Below is a small trained network, with its code and all its weights. Each question gives an input and a target symbol and asks what happens when units are switched off, that is, made to give their printed mean instead of their output.

import numpy as np


def w(rows, s, z=0):
    codes = np.array(rows[::2]) - 128.0
    scale = np.full(codes.shape[1], s)
    scale[-1] = z or s
    return codes * scale


def norm(h):
    return h / np.sqrt((h * h).mean(-1, keepdims=True) + 1e-5)


def f(y):
    return np.maximum(y, 0)


def softmax(a):
    e = np.exp(a - a.max(-1, keepdims=True))
    return e / e.sum(-1, keepdims=True)


def log_softmax(a):
    a = a - a.max(-1, keepdims=True)
    return a - np.log(np.exp(a).sum(-1, keepdims=True))


def net(x, mask):
    ids = ['αβεηλξπτψω'.index(c) for c in x.split()]
    T = len(ids)
    res = E[ids] + P[:T]
    r = norm(res)
    for j in range(2):
        rows = slice(2 * j, 2 * j + 2)
        q, k, v = (r @ M[0][rows].T for M in (Q, K, V))
        z = softmax(np.where(np.tri(T) > 0, q @ k.T / 2**0.5, -1e9)) @ v
        o = O[0][rows]
        res = res + np.where(mask[j], z, o[:, -1]) @ o[:, :-1]
    y = f(norm(res) @ A[0][:, :-1].T + A[0][:, -1])
    res = res + np.where(mask[2:10], y, B[0][:, -1]) @ B[0][:, :-1]
    return log_softmax(norm(res)[-1] @ U[:, :-1].T + U[:, -1])


Q, K, V, O, A, B = {}, {}, {}, {}, {}, {}
E = w([
[79,116,41,126,180,144],'α',
[248,212,148,178,56,194],'β',
[79,147,67,112,148,124],'ε',
[31,62,70,8,236,101],'η',
[57,163,58,94,100,69],'λ',
[153,106,63,84,66,188],'ξ',
[146,161,178,46,79,64],'π',
[79,75,152,149,81,74],'τ',
[163,110,84,119,130,18],'ψ',
[158,94,123,143,132,196],'ω',
],0.013)
P = w([
[172,113,165,153,145,205],'0',
[85,2,62,151,224,131],'1',
[143,37,138,130,134,106],'2',
[129,119,151,113,100,50],'3',
[135,84,143,119,152,81],'4',
[128,71,126,127,145,84],'5',
[89,39,87,123,104,28],'6',
],0.0061)
Q[0] = w([
[139,206,154,146,125,119],'head 0',
[95,109,119,170,125,159],'head 0',
[112,77,146,246,101,55],'head 1',
[87,81,68,101,2,132],'head 1',
],0.0068)
K[0] = w([
[95,57,142,175,137,146],'head 0',
[79,82,225,116,134,169],'head 0',
[120,198,131,96,118,5],'head 1',
[58,189,117,70,1,167],'head 1',
],0.0093)
V[0] = w([
[72,149,108,60,74,184],'head 0',
[88,88,143,137,24,97],'head 0',
[1,107,203,100,129,23],'head 1',
[128,93,198,218,99,226],'head 1',
],0.0045)
O[0] = w([
[48,115,124,50,28,169,142],'head 0',
[94,153,109,156,2,47,218],'head 0',
[85,102,160,146,177,151,225],'head 1',
[7,103,87,153,100,125,5],'head 1',
],0.0088,0.0019)
A[0] = w([
[170,53,92,47,107,34,167],'neuron 0',
[57,142,121,80,47,147,199],'neuron 1',
[140,205,124,202,176,253,119],'neuron 2',
[19,78,83,106,207,90,253],'neuron 3',
[65,109,244,155,221,123,171],'neuron 4',
[138,51,191,97,86,43,213],'neuron 5',
[123,141,133,85,110,129,98],'neuron 6',
[43,203,67,148,138,197,88],'neuron 7',
],0.0067,0.0021)
B[0] = w([
[173,148,144,131,157,163,254],'neuron 0',
[153,96,76,153,166,92,187],'neuron 1',
[58,153,195,131,188,95,144],'neuron 2',
[149,198,215,114,71,118,242],'neuron 3',
[113,54,109,131,34,51,172],'neuron 4',
[74,150,89,187,152,177,241],'neuron 5',
[100,139,142,145,1,184,141],'neuron 6',
[146,117,83,185,88,122,145],'neuron 7',
],0.0074,0.0079)
U = w([
[129,148,153,120,194,186,114],'α',
[161,147,112,145,131,191,35],'β',
[114,166,133,107,162,220,62],'ε',
[117,77,170,11,167,128,254],'η',
[154,113,145,113,137,166,50],'λ',
[207,95,12,76,63,169,132],'ξ',
[140,144,161,128,109,199,47],'π',
[92,85,153,221,74,94,151],'τ',
[225,114,111,152,232,75,169],'ψ',
[118,130,91,149,129,169,161],'ω',
],0.011,0.0048)

Each question gives the input, a string of symbols that net reads in full, and the target symbol t.
The units are the heads (2 rows each of Q, K, V and O) and the neurons (one row each of A and B). Each row of codes is followed by its name. A weight is (code - 128) times the scale printed after its matrix; where a second scale follows, it is the last column's (O, A, B and U).
mask holds one flag per unit, heads first, then neurons. A switched-off unit (its flag False) gives its mean, the last column of its rows in O or B, instead of its output. The means were averaged over made-up inputs and are rounded, as every weight is.
A unit's drop is (log p(t) with every unit on - log p(t) with that unit switched off) / (log p(t) with every unit on - log p(t) with every unit switched off).
The circuit of an input: a set's keep is (log p(t) with only the set's units on - log p(t) with every unit switched off) / (log p(t) with every unit on - log p(t) with every unit switched off). Starting from all 10 units, units are removed one at a time, each time the one whose removal leaves the highest keep (on an exact tie, the one counted first), for as long as the keep stays at least 0.8.
units of the circuit, in order: the units of the circuit, biggest drop first
top k neurons: the k neurons with the biggest drops, biggest first
heads that matter: for each layer, one digit per head in row order, 1 if its drop is at least 0.15 and else 0, layers parted by /
drop when u is switched off: that unit's drop, to one decimal
input ψ ε λ ψ α λ α, target ψ: units of the circuit, in order : (head 1)
input ψ ξ α, target ψ: heads that matter : 11
input η η ω, target η: units of the circuit, in order : (head 0; neuron 5; neuron 2; neuron 0)
input τ ω τ ψ ψ ω, target τ: units of the circuit, in order : (head 1; neuron 0)
input η α η α ψ ε, target η: units of the circuit, in order : (neuron 5; head 0; neuron 1)
input ψ τ η ψ π λ β, target ψ: heads that matter : 11
input ω τ τ η α, target τ: heads that matter : 01
input ξ α τ ε, target ξ: heads that matter : 11
input τ τ ω, target τ: units of the circuit, in order : (head 1; head 0)
input η ε α, target η: units of the circuit, in order : (neuron 5; head 0; neuron 3)
input τ τ β, target τ: units of the circuit, in order : (head 1; neuron 0; neuron 2)
input τ α τ ξ ξ α, target τ: top 3 neurons : (neuron 3; neuron 7; neuron 0)
input ξ τ ω, target ξ: units of the circuit, in order : (head 1; neuron 5; neuron 3)
input ξ ξ ψ α, target ξ: units of the circuit, in order : (head 1)
input ξ ω ξ α, target ξ: units of the circuit, in order : (head 1; neuron 5)
input ψ ψ τ ω, target ψ: top 3 neurons : (neuron 3; neuron 5; neuron 6)
input ξ λ ω π, target ξ: top 3 neurons : (neuron 3; neuron 1; neuron 2)
input τ α τ π, target τ: drop when neuron 5 is switched off : 0.5
input τ τ τ τ β, target τ: drop when head 0 is switched off : 0.5
input ξ ξ ω, target ξ: drop when neuron 6 is switched off : 0.0
